Look-ups in named tables: a row name and a column name give one cell, copied from the table.

tinun =
	pogon	velum	pomir	gaz	sug	runeno
loz	133	129	132	135	131	130
borupud	166	51	103	225	93	155
pekuf	126	199	120	135	170	135
lotima	132	133	136	129	132	129
tefabi	132	129	134	131	131	132
lanorum	136	152	168	162	66	95
tasa	165	82	147	94	122	134
vis	79	213	199	107	117	69

lanorum, sug -> 66
loz, pomir -> 132
lanorum, velum -> 152
lotima, gaz -> 129
tasa, sug -> 122
vis, runeno -> 69
loz, gaz -> 135
lotima, pogon -> 132
tasa, pomir -> 147
vis, sug -> 117
borupud, pomir -> 103
lotima, pomir -> 136
vis, velum -> 213
Row with the largest velum: vis

pef
|  | vid | kavaker | vemito | nanog |
|---|---|---|---|---|
| retof | -27.1 | 39.2 | 40.0 | -93.8 |
| zuzula | -11.7 | 25.7 | 57.3 | -43.3 |
| divez | -17.1 | 6.8 | 50.3 | 2.4 |
| nas | -38.7 | 50.7 | 30.8 | -91.2 |

What is the vid of retof in pef?
-27.1
What is the kavaker of divez in pef?
6.8
What is the vid of nas in pef?
-38.7
What is the vid of divez in pef?
-17.1
What is the kavaker of retof in pef?
39.2
What is the vid of zuzula in pef?
-11.7
What is the vemito of divez in pef?
50.3
What is the nanog of retof in pef?
-93.8
What is the nanog of nas in pef?
-91.2
What is the nanog of divez in pef?
2.4

fipu.tsv
	zap	fivurid	muvov	megal	filep
giku	24724	24799	21262	27059	22774
rimabat	20172	12088	24267	47656	21094
pifugap	18207	6295	22739	65886	19756
loro	28261	22441	23999	22316	22754
toko	14310	2654	22995	89041	15793
regen	22865	19822	23003	27246	22823
mimivek	80214	5403	23999	2662	24396
kifegek	31565	33672	23999	41973	24922
ladutap	27754	26393	19275	35765	23876
lerorun	33550	39856	10000	60810	23246
sobuz	64039	12399	44317	9316	23999

What is the filep of loro in fipu?
22754
What is the megal of giku in fipu?
27059
What is the muvov of pifugap in fipu?
22739
What is the megal of mimivek in fipu?
2662
What is the zap of mimivek in fipu?
80214
What is the zap of lerorun in fipu?
33550
What is the muvov of lerorun in fipu?
10000
What is the fivurid of rimabat in fipu?
12088
What is the megal of toko in fipu?
89041
What is the muvov of toko in fipu?
22995
What is the zap of rimabat in fipu?
20172

Table did
         tobo  goreze  lud  gitug  zugazug  vit  fet  zaruvo  zapasif  saka
masudi    110     172   97    179      196  105  131     193      142    79
pov       143     120   53     84      150  135   87      72      166   113
pudu      117     177  212     69      100   87  115     126      164    78
moren      72     194  125    125      139  187  178     124       98   135
zuripuf   100     131   94    155       52  167  112     183      167   169
ton       100      60  182    152      162  130  177     128      203   149
garuf     130     136  188     85      183  191   88     183      118   176
paniv     170     179  163    191      164  161  109      64      146   175
bar       108      91  149    145      103  182  125     108       67    55
topob     179      90  165    194      129  130   62     165       84   155
podina    109     194  147    132      124   65  107     174      134   191
lim       196     165  112    190       80   97  180     141      153    83

pov, fet -> 87
ton, zugazug -> 162
garuf, lud -> 188
garuf, zapasif -> 118
lim, goreze -> 165
topob, fet -> 62
moren, saka -> 135

begalu =
	sol	gasisin	nipo	bofi
tepe	37.7	61.5	36.9	30.1
sidos	44.6	59.4	43.6	54.0
tuk	24.7	74.0	25.8	1.0
maf	56.2	47.1	57.5	95.4
teninir	39.0	60.6	46.3	44.3
fedub	16.9	90.1	13.1	37.3

What is the nipo of tuk in begalu?
25.8
What is the gasisin of teninir in begalu?
60.6
What is the nipo of sidos in begalu?
43.6
What is the gasisin of maf in begalu?
47.1
What is the sol of fedub in begalu?
16.9
What is the gasisin of tuk in begalu?
74.0
What is the bofi of tuk in begalu?
1.0
What is the bofi of sidos in begalu?
54.0
What is the bofi of fedub in begalu?
37.3
What is the sol of maf in begalu?
56.2
What is the bofi of teninir in begalu?
44.3

serepud =
         nuvef  bidoli  liledog
lono       150     173       34
vefit      101     169      117
bik        132     165       95
buto       149     125       68
favi       120     146      188
valopo      99     171      111
bila        97     154      172
ferilub    172     141      108
dolalo      74     166      110
nobod      200     245       98
fof        218     199      255

bila, nuvef -> 97
buto, bidoli -> 125
dolalo, nuvef -> 74
bila, bidoli -> 154
favi, bidoli -> 146
bila, liledog -> 172

Table fovana
,digisa,gibiv,bufad,ner,kesi,vid
misu,85,105,126,126,105,135
pud,137,145,176,163,89,150
bur,80,129,109,92,121,107
gimab,72,103,143,149,99,152
das,93,99,183,48,231,182
nipa,64,133,117,108,127,108
nerev,108,130,109,90,97,97
reg,57,120,101,82,80,28
gupe,111,67,74,139,118,101
suz,92,101,117,95,108,117

ner of das = 48
digisa of das = 93
bufad of suz = 117
vid of bur = 107
ner of nerev = 90
kesi of nipa = 127
bufad of misu = 126
vid of pud = 150
gibiv of nerev = 130
digisa of bur = 80

kesuzi:
	mizepop	tazagos	dalu	dopurip	kir	ritof	gilame
mub	160	149	150	154	137	155	133
zekiz	195	145	152	170	99	175	80
vur	242	141	155	195	47	204	3
kul	224	142	154	185	65	193	32
zede	183	146	152	166	110	170	94
sizav	131	151	147	139	169	138	179
suk	192	145	151	169	102	175	82
tuf	227	142	155	187	63	195	28

What is the kir of zede in kesuzi?
110
What is the dopurip of suk in kesuzi?
169
What is the dalu of tuf in kesuzi?
155
What is the kir of tuf in kesuzi?
63
What is the gilame of kul in kesuzi?
32
What is the gilame of zede in kesuzi?
94
What is the mizepop of tuf in kesuzi?
227
What is the ritof of suk in kesuzi?
175
Row with the largest mizepop: vur

getutam =
|  | gamotuk | niv | morup | vekaval | sivukev | vufu | didifon | ses | mafa | saz |
|---|---|---|---|---|---|---|---|---|---|---|
| bil | 5889 | 4670 | 5498 | 5419 | 5161 | 5353 | 5925 | 5255 | 5722 | 5271 |
| zoz | 6050 | 1517 | 5294 | 4308 | 7130 | 4465 | 7450 | 5769 | 6389 | 5507 |
| ner | 5353 | 3812 | 5415 | 4722 | 7279 | 4923 | 6257 | 6065 | 5771 | 5875 |
| vab | 5850 | 7593 | 5629 | 6521 | 2906 | 6224 | 4608 | 4613 | 5206 | 4890 |
| vok | 4790 | 7077 | 5588 | 5654 | 6111 | 5730 | 4644 | 5939 | 5039 | 5954 |
| memim | 6199 | 2996 | 5384 | 4988 | 5558 | 4961 | 6791 | 5216 | 6121 | 5121 |
| lufopeg | 5614 | 6488 | 5545 | 5974 | 4316 | 5826 | 5060 | 5101 | 5326 | 5226 |
| gazi | 5076 | 7149 | 5572 | 5905 | 5213 | 5854 | 4664 | 5587 | 5113 | 5621 |
| maf | 4646 | 6294 | 5526 | 5288 | 7159 | 5459 | 4989 | 6317 | 5158 | 6245 |
| gesagir | 5842 | 5881 | 5532 | 5872 | 4202 | 5756 | 5403 | 4988 | 5493 | 5111 |
| logi | 5491 | 3562 | 5375 | 4747 | 7059 | 4919 | 6385 | 5969 | 5867 | 5762 |
| namotom | 4878 | 3252 | 5336 | 4219 | 9016 | 4600 | 6402 | 6798 | 5773 | 6389 |

memim, sivukev: 5558
ner, niv: 3812
zoz, saz: 5507
lufopeg, mafa: 5326
bil, gamotuk: 5889
bil, sivukev: 5161
vab, vekaval: 6521
bil, ses: 5255
namotom, didifon: 6402
gesagir, ses: 4988
vok, vekaval: 5654
vab, morup: 5629
lufopeg, vufu: 5826
vok, sivukev: 6111
Which row has the largest sivukev? namotom

